Below is a small trained network, with its code and all its weights. Each question gives an input and a target symbol and asks what happens when units are switched off, that is, made to give their printed mean instead of their output.

import numpy as np


def w(rows, s, z=0):
    codes = np.array(rows[::2]) - 128.0
    scale = np.full(codes.shape[1], s)
    scale[-1] = z or s
    return codes * scale


def f(y):
    return np.maximum(y, 0)


def softmax(a):
    e = np.exp(a - a.max(-1, keepdims=True))
    return e / e.sum(-1, keepdims=True)


def log_softmax(a):
    a = a - a.max(-1, keepdims=True)
    return a - np.log(np.exp(a).sum(-1, keepdims=True))


def net(x, mask):
    ids = ['αζηθπτω'.index(c) for c in x.split()]
    T = len(ids)
    res = E[ids] + P[:T]
    u = 0
    for l in range(2):
        q, k, v = (res @ M[l].T for M in (Q, K, V))
        z = softmax(np.where(np.tri(T) > 0, q @ k.T / 2**0.5, -1e9)) @ v
        res = res + np.where(mask[u], z, O[l][:, -1]) @ O[l][:, :-1]
        u += 1
        y = f(res @ A[l][:, :-1].T + A[l][:, -1])
        res = res + np.where(mask[u : u + 12], y, B[l][:, -1]) @ B[l][:, :-1]
        u += 12
    return log_softmax(res[-1] @ U[:, :-1].T + U[:, -1])


Q, K, V, O, A, B = {}, {}, {}, {}, {}, {}
E = w([
[77,157,206,144,129,90],'α',
[152,117,66,118,164,158],'ζ',
[172,128,138,114,143,219],'η',
[197,85,150,145,93,132],'θ',
[60,110,118,120,134,117],'π',
[167,148,144,110,253,128],'τ',
[127,166,179,45,176,160],'ω',
],0.021)
P = w([
[61,19,62,46,89,128],'0',
[111,67,39,59,75,104],'1',
[95,105,70,109,95,125],'2',
[112,151,88,123,111,98],'3',
[106,177,73,156,69,113],'4',
[93,210,102,168,126,78],'5',
[103,225,73,197,67,108],'6',
[91,254,100,199,127,57],'7',
],0.0082)
Q[0] = w([
[1,76,144,173,13,159],'0.h1',
[63,78,44,126,250,210],'0.h1',
],0.036)
K[0] = w([
[91,85,81,94,94,3],'0.h1',
[163,79,56,140,27,188],'0.h1',
],0.047)
V[0] = w([
[97,12,168,91,171,92],'0.h1',
[165,170,137,136,170,134],'0.h1',
],0.011)
O[0] = w([
[235,255,86,164,128,42,2],'0.h1',
[92,28,52,156,155,150,146],'0.h1',
],0.0035,0.0018)
A[0] = w([
[84,32,108,169,171,121,6],'0.n1',
[153,126,180,155,110,124,90],'0.n2',
[164,201,163,205,82,157,84],'0.n3',
[145,207,161,187,127,104,49],'0.n4',
[116,75,142,122,135,113,16],'0.n5',
[157,139,212,133,87,109,90],'0.n6',
[156,127,127,75,104,102,19],'0.n7',
[114,118,127,123,104,127,46],'0.n8',
[114,102,148,135,137,91,41],'0.n9',
[141,154,138,183,113,135,77],'0.n10',
[105,69,171,135,107,114,95],'0.n11',
[126,9,168,148,99,93,3],'0.n12',
],0.015,0.006)
B[0] = w([
[137,206,78,155,113,127,138],'0.n1',
[87,89,114,188,113,174,171],'0.n2',
[182,244,99,79,71,58,252],'0.n3',
[120,144,111,105,111,235,214],'0.n4',
[157,137,113,120,116,160,128],'0.n5',
[86,87,132,155,91,200,207],'0.n6',
[99,139,115,108,69,95,164],'0.n7',
[123,142,148,138,151,128,128],'0.n8',
[144,133,125,101,103,118,138],'0.n9',
[103,80,96,152,143,190,157],'0.n10',
[96,95,100,101,89,124,152],'0.n11',
[249,178,95,138,161,244,159],'0.n12',
],0.015,0.0023)
Q[1] = w([
[253,10,206,218,94,86],'1.h1',
[163,99,110,171,157,89],'1.h1',
],0.047)
K[1] = w([
[23,240,249,4,158,103],'1.h1',
[88,109,148,106,151,62],'1.h1',
],0.037)
V[1] = w([
[56,144,116,1,204,160],'1.h1',
[85,160,14,207,168,138],'1.h1',
],0.0088)
O[1] = w([
[172,128,255,240,147,111,6],'1.h1',
[193,79,94,115,121,81,129],'1.h1',
],0.0068,0.00025)
A[1] = w([
[170,165,195,88,188,101,89],'1.n1',
[130,118,88,115,92,57,105],'1.n2',
[174,126,205,179,122,96,48],'1.n3',
[129,197,94,202,180,58,108],'1.n4',
[228,64,92,95,195,92,150],'1.n5',
[127,148,186,43,175,109,78],'1.n6',
[119,71,184,123,249,158,85],'1.n7',
[229,166,103,149,232,77,145],'1.n8',
[63,78,152,179,124,15,99],'1.n9',
[113,76,185,164,56,113,122],'1.n10',
[169,115,145,135,214,99,5],'1.n11',
[145,152,148,73,77,103,112],'1.n12',
],0.015,0.011)
B[1] = w([
[91,150,230,118,82,94,232],'1.n1',
[80,121,167,117,142,157,182],'1.n2',
[177,92,77,93,181,97,174],'1.n3',
[171,98,156,119,103,169,187],'1.n4',
[157,109,102,216,101,136,250],'1.n5',
[192,114,101,129,205,80,246],'1.n6',
[145,108,65,170,105,201,254],'1.n7',
[83,190,94,136,137,84,249],'1.n8',
[206,238,47,46,29,108,156],'1.n9',
[30,105,140,97,153,154,187],'1.n10',
[63,165,138,5,216,236,151],'1.n11',
[114,73,135,143,168,125,235],'1.n12',
],0.021,0.0054)
U = w([
[18,122,95,134,158,122,137],'α',
[61,138,21,190,156,79,76],'ζ',
[173,83,113,176,156,247,198],'η',
[125,164,169,160,214,110,207],'θ',
[86,104,3,88,225,126,44],'π',
[104,233,92,162,228,176,2],'τ',
[108,201,81,90,131,126,162],'ω',
],0.0035,0.0053)

Each question gives the input, a string of symbols that net reads in full, and the target symbol t.
The units are the heads (2 rows each of Q, K, V and O) and the neurons (one row each of A and B). Each row of codes is followed by its name. A weight is (code - 128) times the scale printed after its matrix; where a second scale follows, it is the last column's (O, A, B and U).
mask holds one flag per unit, layer by layer, with each layer's heads first. A switched-off unit (its flag False) gives its mean, the last column of its rows in O or B, instead of its output. The means were averaged over made-up inputs and are rounded, as every weight is.
A unit's drop is (log p(t) with every unit on - log p(t) with that unit switched off) / (log p(t) with every unit on - log p(t) with every unit switched off).
The circuit of an input: a set's keep is (log p(t) with only the set's units on - log p(t) with every unit switched off) / (log p(t) with every unit on - log p(t) with every unit switched off). Starting from the 12 units with the biggest drops (on a tie, the unit counted first), units are removed one at a time, each time the one whose removal leaves the highest keep (on an exact tie, the one counted first), for as long as the keep stays at least 0.8.
units of the circuit, in order: the units of the circuit, biggest drop first
unit that matters most: the unit with the biggest drop
top k neurons: the k neurons with the biggest drops, biggest first
k most important neurons of layer l: the k neurons of layer l with the biggest drops, biggest first
drop of u: that unit's drop, to one decimal
input α η ω π ω η, target θ: 2 most important neurons of layer 1 : (1.n1, 1.n7)
input η π ω η π η η π, target η: units of the circuit, in order : (1.n4, 1.n8)
input α η θ τ, target ζ: most important neuron of layer 0 : (0.n2)
input η θ η ω η η τ, target ζ: top 3 neurons : (1.n5, 1.n8, 0.n12)
input ζ ω η ω η π η π, target η: top 2 neurons : (0.n4, 1.n4)
input ζ π η τ η ω π α, target α: top 2 neurons : (0.n4, 1.n10)
input α η τ θ, target ζ: units of the circuit, in order : (1.n8, 0.n12, 1.n5)
input ζ η ζ η ω η θ, target π: units of the circuit, in order : (1.n3, 1.h1)
input η η π η η ω η ω, target η: top 3 neurons : (1.n7, 0.n3, 1.n8)
input ω ω ω θ, target π: units of the circuit, in order : (1.h1, 1.n3)
input η π η ω, target θ: 3 most important neurons of layer 1 : (1.n1, 1.n6, 1.n5)
input α η η τ θ, target ζ: 2 most important neurons of layer 0 : (0.n12, 0.n3)
input π ω η ζ ω η, target ζ: top 3 neurons : (1.n8, 1.n5, 0.n1)
input ω π η π η ζ, target ζ: top 3 neurons : (1.n8, 1.n5, 0.n1)
input η η η α η η α, target η: top 4 neurons : (1.n8, 0.n6, 1.n12, 1.n1)
input η η τ η η α, target α: top 3 neurons : (1.n10, 0.n6, 0.n4)
input η η η α π η θ, target α: unit that matters most : 1.n2
input ω η η θ α ω π η, target π: 2 most important neurons of layer 0 : (0.n3, 0.n2)
input ζ α η τ ζ π α, target η: 2 most important neurons of layer 1 : (1.n12, 1.n8)
input η ω ω ω θ η, target π: most important neuron of layer 0 : (0.n3)
input ω π η η ω ζ, target ζ: drop of 1.h1 : 0.6
input η π η ω ω η, target θ: drop of 1.n7 : 0.2
input θ ω ω, target π: drop of 0.h1 : 0.1
input ω ω ω, target θ: drop of 1.n6 : 0.3
